Here is a tiny trained network, its code and every weight. The questions are about switching its units off for an input and a class, where a switched-off unit gives its printed mean instead of its output.

import numpy as np


def w(rows, s, z=0):
    codes = np.array(rows[::2]) - 128.0
    scale = np.full(codes.shape[1], s)
    scale[-1] = z or s
    return codes * scale


def norm(h):
    return h / np.sqrt((h * h).mean(-1, keepdims=True) + 1e-5)


def f(y):
    return np.maximum(y, 0)


def log_softmax(a):
    a = a - a.max(-1, keepdims=True)
    return a - np.log(np.exp(a).sum(-1, keepdims=True))


def net(x, mask):
    res = np.array(x, float).reshape(1, 7) / 4 @ E
    u = 0
    for l in range(3):
        y = f(norm(res) @ A[l][:, :-1].T + A[l][:, -1])
        res = res + np.where(mask[u : u + 8], y, B[l][:, -1]) @ B[l][:, :-1]
        u += 8
    return log_softmax(norm(res)[-1] @ U[:, :-1].T + U[:, -1])


A, B = {}, {}
E = w([
[118,85,205,96,99,69,178],'x0',
[222,232,190,65,128,141,48],'x1',
[121,116,175,114,35,226,106],'x2',
[104,174,131,194,81,123,69],'x3',
[91,114,145,2,105,40,84],'x4',
[30,160,70,32,137,142,169],'x5',
[28,130,158,118,178,149,148],'x6',
],0.0034)
A[0] = w([
[99,133,66,73,50,139,171,78],'0.n0',
[93,193,162,163,174,72,181,5],'0.n1',
[111,218,85,153,109,57,96,52],'0.n2',
[120,164,223,51,2,143,102,95],'0.n3',
[195,63,192,132,79,66,146,31],'0.n4',
[57,187,112,18,195,193,101,28],'0.n5',
[123,237,87,144,124,75,59,144],'0.n6',
[229,167,107,68,137,121,125,93],'0.n7',
],0.0087,0.0022)
B[0] = w([
[111,154,101,162,67,33,201,194],'0.n0',
[83,207,112,140,151,84,167,168],'0.n1',
[122,119,157,157,228,131,43,182],'0.n2',
[191,156,179,110,147,197,13,253],'0.n3',
[71,180,193,109,241,139,143,212],'0.n4',
[72,176,196,126,254,72,162,235],'0.n5',
[180,53,154,156,131,131,46,223],'0.n6',
[191,126,123,141,128,192,90,224],'0.n7',
],0.0077,0.0053)
A[1] = w([
[111,171,168,66,93,145,131,94],'1.n0',
[130,110,183,81,55,173,65,96],'1.n1',
[251,159,127,134,140,152,136,187],'1.n2',
[201,140,136,84,140,162,63,107],'1.n3',
[130,121,168,112,94,146,85,125],'1.n4',
[166,168,137,232,158,216,116,89],'1.n5',
[185,99,182,145,102,124,130,6],'1.n6',
[119,179,130,109,115,173,152,85],'1.n7',
],0.011,0.0015)
B[1] = w([
[129,69,188,159,150,135,110,157],'1.n0',
[178,141,149,164,141,163,85,184],'1.n1',
[165,150,141,101,129,166,72,219],'1.n2',
[247,78,84,98,112,113,175,236],'1.n3',
[128,132,122,147,127,181,102,172],'1.n4',
[172,134,168,124,83,207,118,255],'1.n5',
[119,131,150,146,150,118,118,158],'1.n6',
[170,109,115,139,136,52,144,143],'1.n7',
],0.012,0.0093)
A[2] = w([
[76,193,83,164,173,80,87,52],'2.n0',
[254,148,93,60,149,123,134,183],'2.n1',
[144,228,129,225,122,160,155,185],'2.n2',
[178,129,142,151,107,199,68,74],'2.n3',
[141,95,73,153,104,107,70,185],'2.n4',
[109,100,55,76,17,117,187,1],'2.n5',
[150,154,151,132,165,96,174,101],'2.n6',
[158,70,108,94,137,88,13,120],'2.n7',
],0.0097,0.0007)
B[2] = w([
[126,101,232,116,163,146,133,157],'2.n0',
[129,87,210,190,61,207,105,235],'2.n1',
[161,78,103,21,49,78,117,171],'2.n2',
[196,136,146,129,181,119,67,247],'2.n3',
[89,121,109,237,181,152,103,142],'2.n4',
[196,74,53,30,19,110,86,138],'2.n5',
[57,144,141,67,97,120,2,158],'2.n6',
[126,133,107,236,104,246,177,186],'2.n7',
],0.008,0.012)
U = w([
[97,130,24,229,138,132,171,26],'0',
[254,124,163,168,129,233,63,192],'1',
[20,141,183,89,202,60,136,169],'2',
[122,246,22,180,124,134,240,2],'3',
[115,78,31,70,19,73,162,116],'4',
],0.009,0.0052)

Each question gives the input, the list of numbers given to net, and the class t.
The units are the neurons (one row each of A and B). Each row of codes is followed by its name. A weight is (code - 128) times the scale printed after its matrix; where a second scale follows, it is the last column's (A, B and U).
mask holds one flag per neuron, layer by layer. A switched-off neuron (its flag False) gives its mean, the last column of its row in B, instead of its output. The means were averaged over made-up inputs and are rounded, as every weight is.
A unit's drop is (log p(t) with every unit on - log p(t) with that unit switched off) / (log p(t) with every unit on - log p(t) with every unit switched off).
most important unit: the unit with the biggest drop
top k neurons: the k neurons with the biggest drops, biggest first
k most important neurons of layer l: the k neurons of layer l with the biggest drops, biggest first
drop of u: that unit's drop, to one decimal
input [2,-5,-3,-3,5,-5,-6], class 2: top 4 neurons	(0.n4 0.n3 1.n3 1.n5)
input [-5,3,6,-1,4,3,8], class 2: most important unit	0.n5
input [0,-8,5,-2,7,2,5], class 2: top 3 neurons	(1.n3 0.n5 1.n5)
input [-7,-8,0,6,-7,6,0], class 4: top 2 neurons	(0.n3 2.n2)
input [8,-2,1,2,-2,2,0], class 2: 3 most important neurons of layer 1	(1.n3 1.n5 1.n2)
input [3,-3,-8,-2,-8,7,-1], class 2: top 2 neurons	(1.n3 1.n5)
input [-8,-6,8,3,-1,1,-8], class 4: 3 most important neurons of layer 1	(1.n2 1.n1 1.n3)
input [6,1,-3,-5,2,1,-1], class 2: top 2 neurons	(0.n4 0.n6)
input [-4,-1,-6,-4,-3,-3,8], class 2: top 2 neurons	(1.n3 0.n3)
input [3,-8,4,2,-4,-1,1], class 4: 2 most important neurons of layer 1	(1.n2 1.n1)
input [5,-5,6,-5,-3,7,-5], class 4: drop of 0.n0	0.8
input [2,-2,2,-6,-5,7,-5], class 4: drop of 0.n0	0.0
input [8,-7,-3,0,-2,-2,-7], class 2: drop of 1.n3	0.1
input [-7,2,1,-3,1,5,0], class 2: top neuron	(0.n5)
